Below is a small trained network, with its code and all its weights. Each question gives an input and a target symbol and asks what happens when units are switched off, that is, made to give their printed mean instead of their output.

import numpy as np


def w(rows, s, z=0):
    codes = np.array(rows[::2]) - 128.0
    scale = np.full(codes.shape[1], s)
    scale[-1] = z or s
    return codes * scale


def f(y):
    return np.maximum(y, 0)


def softmax(a):
    e = np.exp(a - a.max(-1, keepdims=True))
    return e / e.sum(-1, keepdims=True)


def log_softmax(a):
    a = a - a.max(-1, keepdims=True)
    return a - np.log(np.exp(a).sum(-1, keepdims=True))


def net(x, mask):
    ids = ['ΘΠΣΨαζμ'.index(c) for c in x.split()]
    T = len(ids)
    res = E[ids] + P[:T]
    q, k, v = (res @ M[0].T for M in (Q, K, V))
    z = softmax(np.where(np.tri(T) > 0, q @ k.T / 2**0.5, -1e9)) @ v
    res = res + np.where(mask[0], z, O[0][:, -1]) @ O[0][:, :-1]
    y = f(res @ A[0][:, :-1].T + A[0][:, -1])
    res = res + np.where(mask[1:13], y, B[0][:, -1]) @ B[0][:, :-1]
    return log_softmax(res[-1] @ U[:, :-1].T + U[:, -1])


Q, K, V, O, A, B = {}, {}, {}, {}, {}, {}
E = w([
[71,177,27,91],'Θ',
[130,153,200,51],'Π',
[215,173,186,51],'Σ',
[215,110,109,50],'Ψ',
[218,183,145,129],'α',
[63,173,89,227],'ζ',
[181,8,9,176],'μ',
],0.012)
P = w([
[161,214,80,131],'0',
[153,186,92,140],'1',
[164,168,114,149],'2',
[167,145,124,145],'3',
[166,133,134,147],'4',
[165,121,138,148],'5',
[165,85,136,138],'6',
[164,116,145,154],'7',
[152,3,88,81],'8',
[169,59,135,150],'9',
[175,53,142,142],'10',
[167,74,153,148],'11',
[167,66,152,126],'12',
],0.0066)
Q[0] = w([
[194,182,61,103],'head 1',
[245,166,84,79],'head 1',
],0.011)
K[0] = w([
[101,27,84,247],'head 1',
[116,123,124,207],'head 1',
],0.012)
V[0] = w([
[83,193,211,35],'head 1',
[128,49,135,253],'head 1',
],0.008)
O[0] = w([
[184,245,147,60,1],'head 1',
[182,52,158,218,139],'head 1',
],0.011,0.0055)
A[0] = w([
[211,100,159,119,57],'neuron 1',
[199,102,173,92,51],'neuron 2',
[123,128,254,64,121],'neuron 3',
[242,199,201,167,115],'neuron 4',
[201,61,72,58,106],'neuron 5',
[70,40,196,161,136],'neuron 6',
[66,115,104,202,155],'neuron 7',
[111,117,60,132,72],'neuron 8',
[215,124,96,108,97],'neuron 9',
[13,162,7,150,119],'neuron 10',
[60,16,120,69,156],'neuron 11',
[106,159,193,125,253],'neuron 12',
],0.0098,0.0039)
B[0] = w([
[65,78,198,153,172],'neuron 1',
[53,142,187,149,159],'neuron 2',
[100,144,246,66,155],'neuron 3',
[167,90,141,174,155],'neuron 4',
[54,154,56,106,216],'neuron 5',
[177,95,98,35,248],'neuron 6',
[119,166,93,164,208],'neuron 7',
[173,107,193,86,160],'neuron 8',
[119,115,46,193,166],'neuron 9',
[100,13,149,146,197],'neuron 10',
[184,180,230,169,235],'neuron 11',
[145,217,122,109,155],'neuron 12',
],0.013,0.011)
U = w([
[29,90,144,17,3],'Θ',
[127,243,213,101,147],'Π',
[228,253,142,193,85],'Σ',
[86,180,226,97,91],'Ψ',
[2,147,211,254,196],'α',
[224,151,175,115,99],'ζ',
[76,182,66,51,178],'μ',
],0.0055,0.0038)

Each question gives the input, a string of symbols that net reads in full, and the target symbol t.
The units are the heads (2 rows each of Q, K, V and O) and the neurons (one row each of A and B). Each row of codes is followed by its name. A weight is (code - 128) times the scale printed after its matrix; where a second scale follows, it is the last column's (O, A, B and U).
mask holds one flag per unit, heads first, then neurons. A switched-off unit (its flag False) gives its mean, the last column of its rows in O or B, instead of its output. The means were averaged over made-up inputs and are rounded, as every weight is.
A unit's drop is (log p(t) with every unit on - log p(t) with that unit switched off) / (log p(t) with every unit on - log p(t) with every unit switched off).
The circuit of an input: a set's keep is (log p(t) with only the set's units on - log p(t) with every unit switched off) / (log p(t) with every unit on - log p(t) with every unit switched off). Starting from the 12 units with the biggest drops (on a tie, the unit counted first), units are removed one at a time, each time the one whose removal leaves the highest keep (on an exact tie, the one counted first), for as long as the keep stays at least 0.8.
circuit, biggest first: the units of the circuit, biggest drop first
most important unit: the unit with the biggest drop
k most important neurons: the k neurons with the biggest drops, biggest first
drop when u is switched off: that unit's drop, to one decimal
input Θ Σ α Π Ψ α Θ Σ α, target μ: circuit, biggest first : (neuron 11; head 1)
input ζ α α, target α: 3 most important neurons : (neuron 6; neuron 11; neuron 1)
input Θ ζ Ψ Ψ Θ Σ, target α: circuit, biggest first : (neuron 6; neuron 2)
input Ψ Ψ Σ ζ Ψ Θ Ψ Ψ Θ, target α: most important unit : neuron 6
input Ψ Θ Ψ ζ Ψ Ψ Σ, target α: 2 most important neurons : (neuron 1; neuron 2)
input Ψ Σ Σ Π Σ, target Π: 3 most important neurons : (neuron 3; neuron 12; neuron 10)
input Ψ Θ Σ Ψ Σ Σ, target Π: 3 most important neurons : (neuron 3; neuron 10; neuron 12)
input Σ Σ α μ α, target ζ: 2 most important neurons : (neuron 6; neuron 5)
input Θ Ψ ζ Ψ α, target α: 2 most important neurons : (neuron 6; neuron 1)
input Θ Θ Σ Ψ, target μ: drop when neuron 5 is switched off : 0.1
input Θ Σ ζ μ Ψ Θ, target ζ: drop when neuron 6 is switched off : 0.6
input Ψ Ψ Θ Ψ Θ, target Θ: drop when head 1 is switched off : 1.6
